Here is a tiny trained network, its code and every weight. The questions are about switching its units off for an input and a class, where a switched-off unit gives its printed mean instead of its output.

import numpy as np


def w(rows, s, z=0):
    codes = np.array(rows[::2]) - 128.0
    scale = np.full(codes.shape[1], s)
    scale[-1] = z or s
    return codes * scale


def f(y):
    return np.maximum(y, 0)


def log_softmax(a):
    a = a - a.max(-1, keepdims=True)
    return a - np.log(np.exp(a).sum(-1, keepdims=True))


def net(x, mask):
    res = np.array(x, float).reshape(1, 4) / 4 @ E
    y = f(res @ A[0][:, :-1].T + A[0][:, -1])
    res = res + np.where(mask, y, B[0][:, -1]) @ B[0][:, :-1]
    return log_softmax(res[-1] @ U[:, :-1].T + U[:, -1])


A, B = {}, {}
E = w([
[105,225,220,131,84,2],'x0',
[92,202,67,201,137,130],'x1',
[192,154,120,197,123,92],'x2',
[83,39,32,199,26,95],'x3',
],0.0072)
A[0] = w([
[89,38,169,97,91,72,174],'n1',
[164,137,150,174,84,47,238],'n2',
[140,25,121,68,65,35,104],'n3',
[6,174,93,178,66,132,96],'n4',
[14,94,85,247,133,158,212],'n5',
[95,44,166,67,97,116,171],'n6',
[111,143,160,49,173,106,232],'n7',
[161,145,136,220,87,101,210],'n8',
[64,164,60,236,155,183,212],'n9',
[129,27,119,166,34,61,139],'n10',
[86,93,87,129,92,90,61],'n11',
[186,191,119,171,167,152,251],'n12',
[96,189,126,108,1,63,98],'n13',
[121,115,159,80,188,88,123],'n14',
[156,177,81,194,82,86,139],'n15',
[166,133,3,190,115,221,240],'n16',
[40,16,123,44,137,163,74],'n17',
[168,62,63,182,177,232,236],'n18',
[193,160,186,210,170,145,201],'n19',
[113,49,68,140,168,221,217],'n20',
[129,190,192,86,227,69,195],'n21',
],0.0066,0.0029)
B[0] = w([
[89,158,96,96,172,227,190],'n1',
[76,130,128,211,110,127,217],'n2',
[52,220,44,109,209,204,190],'n3',
[77,45,71,32,85,61,188],'n4',
[219,12,29,170,110,70,231],'n5',
[45,194,177,158,209,178,187],'n6',
[177,184,173,104,167,187,216],'n7',
[36,96,106,195,145,13,196],'n8',
[183,146,30,165,155,70,224],'n9',
[74,208,3,176,163,155,217],'n10',
[109,126,78,87,155,124,165],'n11',
[221,203,89,228,121,84,208],'n12',
[51,58,133,124,144,163,198],'n13',
[228,186,136,89,206,164,174],'n14',
[55,60,195,141,127,3,188],'n15',
[250,21,116,140,102,84,254],'n16',
[70,166,208,153,102,193,196],'n17',
[233,49,142,230,74,193,253],'n18',
[195,61,33,221,70,93,199],'n19',
[242,13,191,179,44,226,245],'n20',
[191,143,109,191,176,212,253],'n21',
],0.0047,0.0069)
U = w([
[43,30,253,164,30,185,213],'0',
[103,155,206,97,198,201,246],'1',
[29,73,54,56,77,77,5],'2',
[40,216,70,191,183,182,126],'3',
[123,86,232,149,108,139,3],'4',
[120,110,124,235,127,68,20],'5',
[228,64,89,215,109,185,153],'6',
],0.0057,0.0027)

Each question gives the input, the list of numbers given to net, and the class t.
The units are the neurons (one row each of A and B). Each row of codes is followed by its name. A weight is (code - 128) times the scale printed after its matrix; where a second scale follows, it is the last column's (A, B and U).
mask holds one flag per neuron, in row order. A switched-off neuron (its flag False) gives its mean, the last column of its row in B, instead of its output. The means were averaged over made-up inputs and are rounded, as every weight is.
A unit's drop is (log p(t) with every unit on - log p(t) with that unit switched off) / (log p(t) with every unit on - log p(t) with every unit switched off).
The circuit of an input: a set's keep is (log p(t) with only the set's units on - log p(t) with every unit switched off) / (log p(t) with every unit on - log p(t) with every unit switched off). Starting from the 12 units with the biggest drops (on a tie, the unit counted first), units are removed one at a time, each time the one whose removal leaves the highest keep (on an exact tie, the one counted first), for as long as the keep stays at least 0.8.
circuit, biggest first: the units of the circuit, biggest drop first
unit that matters most: the unit with the biggest drop
k most important neurons: the k neurons with the biggest drops, biggest first
drop when u is switched off: that unit's drop, to one decimal
input [1,-8,-8,8], class 3: circuit, biggest first : n3, n10, n6
input [3,-3,2,1], class 3: circuit, biggest first : n20, n16, n18
input [-8,-3,-7,-6], class 0: circuit, biggest first : n17, n20, n9
input [0,-6,6,6], class 2: unit that matters most : n21
input [-1,-8,-7,8], class 3: 2 most important neurons : n3, n10
input [-5,1,-8,-2], class 0: 3 most important neurons : n17, n21, n12
input [-6,-8,-7,-3], class 0: 2 most important neurons : n20, n17
input [0,-2,-1,-6], class 1: drop when n5 is switched off : 0.2
input [7,5,-7,3], class 2: drop when n4 is switched off : 0.3
input [-6,-6,-8,2], class 0: drop when n17 is switched off : 0.5
